Below is a small trained network, with its code and all its weights. Each question gives an input and a class and asks what happens when units are switched off, that is, made to give their printed mean instead of their output.

import numpy as np


def w(rows, s, z=0):
    codes = np.array(rows[::2]) - 128.0
    scale = np.full(codes.shape[1], s)
    scale[-1] = z or s
    return codes * scale


def f(y):
    return y / 2 * (1 + np.tanh(0.7978845608 * (y + 0.044715 * y**3)))


def log_softmax(a):
    a = a - a.max(-1, keepdims=True)
    return a - np.log(np.exp(a).sum(-1, keepdims=True))


def net(x, mask):
    res = np.array(x, float).reshape(1, 8) / 4 @ E
    y = f(res @ A[0][:, :-1].T + A[0][:, -1])
    res = res + np.where(mask, y, B[0][:, -1]) @ B[0][:, :-1]
    return log_softmax(res[-1] @ U[:, :-1].T + U[:, -1])


A, B = {}, {}
E = w([
[245,102,245,200,3,173,155,45,143,126,80,135],'x0',
[136,119,112,125,103,136,99,136,105,130,131,126],'x1',
[97,41,132,122,118,193,230,194,51,21,88,29],'x2',
[104,136,132,132,108,126,121,131,127,129,122,126],'x3',
[117,126,127,129,108,135,114,127,107,138,132,125],'x4',
[123,65,217,200,194,40,90,217,54,150,75,191],'x5',
[117,130,124,156,143,110,145,114,145,147,122,97],'x6',
[120,128,140,118,134,129,132,116,133,103,134,150],'x7',
],0.0059)
A[0] = w([
[112,158,38,102,78,212,173,39,184,99,161,99,91],'neuron 0',
[115,34,160,179,175,86,104,189,105,155,69,187,58],'neuron 1',
[153,150,100,96,120,137,146,109,157,107,151,109,3],'neuron 2',
[82,62,138,104,117,179,194,172,93,47,81,42,97],'neuron 3',
[99,53,130,119,120,170,198,165,96,55,71,66,92],'neuron 4',
[177,97,199,189,54,145,164,54,120,126,68,133,118],'neuron 5',
[142,55,202,206,179,49,99,199,67,141,80,187,70],'neuron 6',
[26,134,55,84,202,110,108,175,114,131,169,115,124],'neuron 7',
[59,146,77,65,169,71,112,187,136,107,163,102,101],'neuron 8',
[137,172,35,38,68,190,189,43,183,119,161,64,93],'neuron 9',
[103,145,51,68,199,81,96,189,109,122,156,77,100],'neuron 10',
[103,64,181,183,167,64,114,159,54,156,78,173,53],'neuron 11',
[117,83,195,192,163,54,124,196,62,137,64,180,69],'neuron 12',
[93,72,121,117,111,173,212,181,78,63,61,56,98],'neuron 13',
[111,58,141,113,130,180,218,187,81,64,124,50,110],'neuron 14',
[138,196,74,67,79,209,159,90,201,116,210,41,81],'neuron 15',
[133,107,117,122,105,111,132,143,143,118,139,143,121],'neuron 16',
[235,94,232,201,17,180,176,35,121,117,70,104,148],'neuron 17',
[111,103,130,137,132,159,145,135,145,166,136,139,131],'neuron 18',
[30,158,40,55,214,107,117,173,89,131,166,117,141],'neuron 19',
[150,239,137,104,136,61,2,67,195,254,154,239,85],'neuron 20',
[32,140,21,60,216,116,134,200,111,113,154,126,138],'neuron 21',
[107,59,149,104,130,150,225,180,54,67,109,57,90],'neuron 22',
],0.0045,0.002)
B[0] = w([
[57,127,193,70,195,150,58,212,121,89,85,60,179],'neuron 0',
[97,121,152,93,176,129,74,172,135,80,91,68,171],'neuron 1',
[111,98,133,117,120,126,89,141,111,97,129,124,123],'neuron 2',
[129,86,61,97,113,67,114,80,184,203,212,174,202],'neuron 3',
[118,57,77,119,106,71,117,46,168,179,204,181,193],'neuron 4',
[208,203,176,184,78,165,197,136,82,123,94,176,194],'neuron 5',
[37,111,165,52,226,181,57,208,112,72,108,46,197],'neuron 6',
[213,175,179,194,73,184,212,115,92,115,85,160,195],'neuron 7',
[185,162,170,177,71,137,179,103,69,99,109,153,176],'neuron 8',
[31,116,171,39,217,187,44,223,126,53,66,38,192],'neuron 9',
[178,199,174,157,93,179,191,89,73,108,86,167,179],'neuron 10',
[85,135,152,63,161,136,87,168,142,85,85,68,173],'neuron 11',
[45,134,136,84,202,172,56,194,144,80,98,51,185],'neuron 12',
[117,63,48,137,128,85,88,77,213,203,194,188,201],'neuron 13',
[108,60,42,105,117,68,113,52,201,200,195,205,203],'neuron 14',
[72,125,154,63,200,171,74,187,122,81,97,43,184],'neuron 15',
[125,133,121,124,133,133,121,124,117,139,113,133,127],'neuron 16',
[210,203,190,235,52,197,224,108,42,89,77,170,244],'neuron 17',
[149,152,112,120,143,141,134,123,143,134,128,117,128],'neuron 18',
[223,212,155,202,64,195,238,100,46,103,82,190,210],'neuron 19',
[114,35,5,89,102,23,107,55,207,238,255,193,253],'neuron 20',
[188,180,187,202,59,174,188,82,77,109,76,173,214],'neuron 21',
[110,76,78,91,127,67,125,73,175,175,224,182,201],'neuron 22',
],0.0049,0.0069)
U = w([
[221,173,166,229,81,163,203,109,62,96,86,156,254],'0',
[119,88,55,104,125,54,105,77,203,216,228,170,95],'1',
[60,129,157,65,185,154,66,207,121,54,87,10,10],'2',
],0.012,0.0009)

Each question gives the input, the list of numbers given to net, and the class t.
The units are the neurons (one row each of A and B). Each row of codes is followed by its name. A weight is (code - 128) times the scale printed after its matrix; where a second scale follows, it is the last column's (A, B and U).
mask holds one flag per neuron, in row order. A switched-off neuron (its flag False) gives its mean, the last column of its row in B, instead of its output. The means were averaged over made-up inputs and are rounded, as every weight is.
A unit's drop is (log p(t) with every unit on - log p(t) with that unit switched off) / (log p(t) with every unit on - log p(t) with every unit switched off).
The circuit of an input: a set's keep is (log p(t) with only the set's units on - log p(t) with every unit switched off) / (log p(t) with every unit on - log p(t) with every unit switched off). Starting from the 12 units with the biggest drops (on a tie, the unit counted first), units are removed one at a time, each time the one whose removal leaves the highest keep (on an exact tie, the one counted first), for as long as the keep stays at least 0.8.
units of the circuit, in order: the units of the circuit, biggest drop first
most important unit: the unit with the biggest drop
k most important neurons: the k neurons with the biggest drops, biggest first
drop when u is switched off: that unit's drop, to one decimal
input [-4,3,8,3,4,-8,-2,-6], class 1: units of the circuit, in order => neuron 14
input [-6,1,-3,5,7,7,1,-3], class 2: 2 most important neurons => neuron 6; neuron 12
input [2,4,-1,1,-8,3,0,-3], class 2: 3 most important neurons => neuron 19; neuron 21; neuron 7
input [-5,1,6,-3,-3,0,6,6], class 1: 2 most important neurons => neuron 17; neuron 14
input [6,4,1,-7,-3,8,2,8], class 2: 2 most important neurons => neuron 6; neuron 12
input [-7,-8,2,3,-5,7,-6,3], class 0: 2 most important neurons => neuron 19; neuron 21
input [1,2,3,4,7,-4,-7,3], class 2: 2 most important neurons => neuron 20; neuron 9
input [-8,0,8,2,-4,6,8,-6], class 0: 3 most important neurons => neuron 19; neuron 21; neuron 7
input [-2,-6,0,7,4,-1,5,-3], class 0: 2 most important neurons => neuron 20; neuron 6
input [1,-6,-6,6,-3,7,-3,1], class 2: 2 most important neurons => neuron 6; neuron 12
input [-2,-8,6,-8,-2,-8,4,0], class 2: 4 most important neurons => neuron 9; neuron 15; neuron 0; neuron 20
input [2,-6,8,3,6,-7,2,-2], class 1: drop when neuron 3 is switched off => 0.1
input [-3,3,4,2,7,2,0,-2], class 1: drop when neuron 17 is switched off => 0.9
input [1,-6,2,3,-7,-3,-2,6], class 2: most important unit => neuron 20
input [2,7,7,-7,6,7,7,7], class 1: drop when neuron 14 is switched off => 0.3
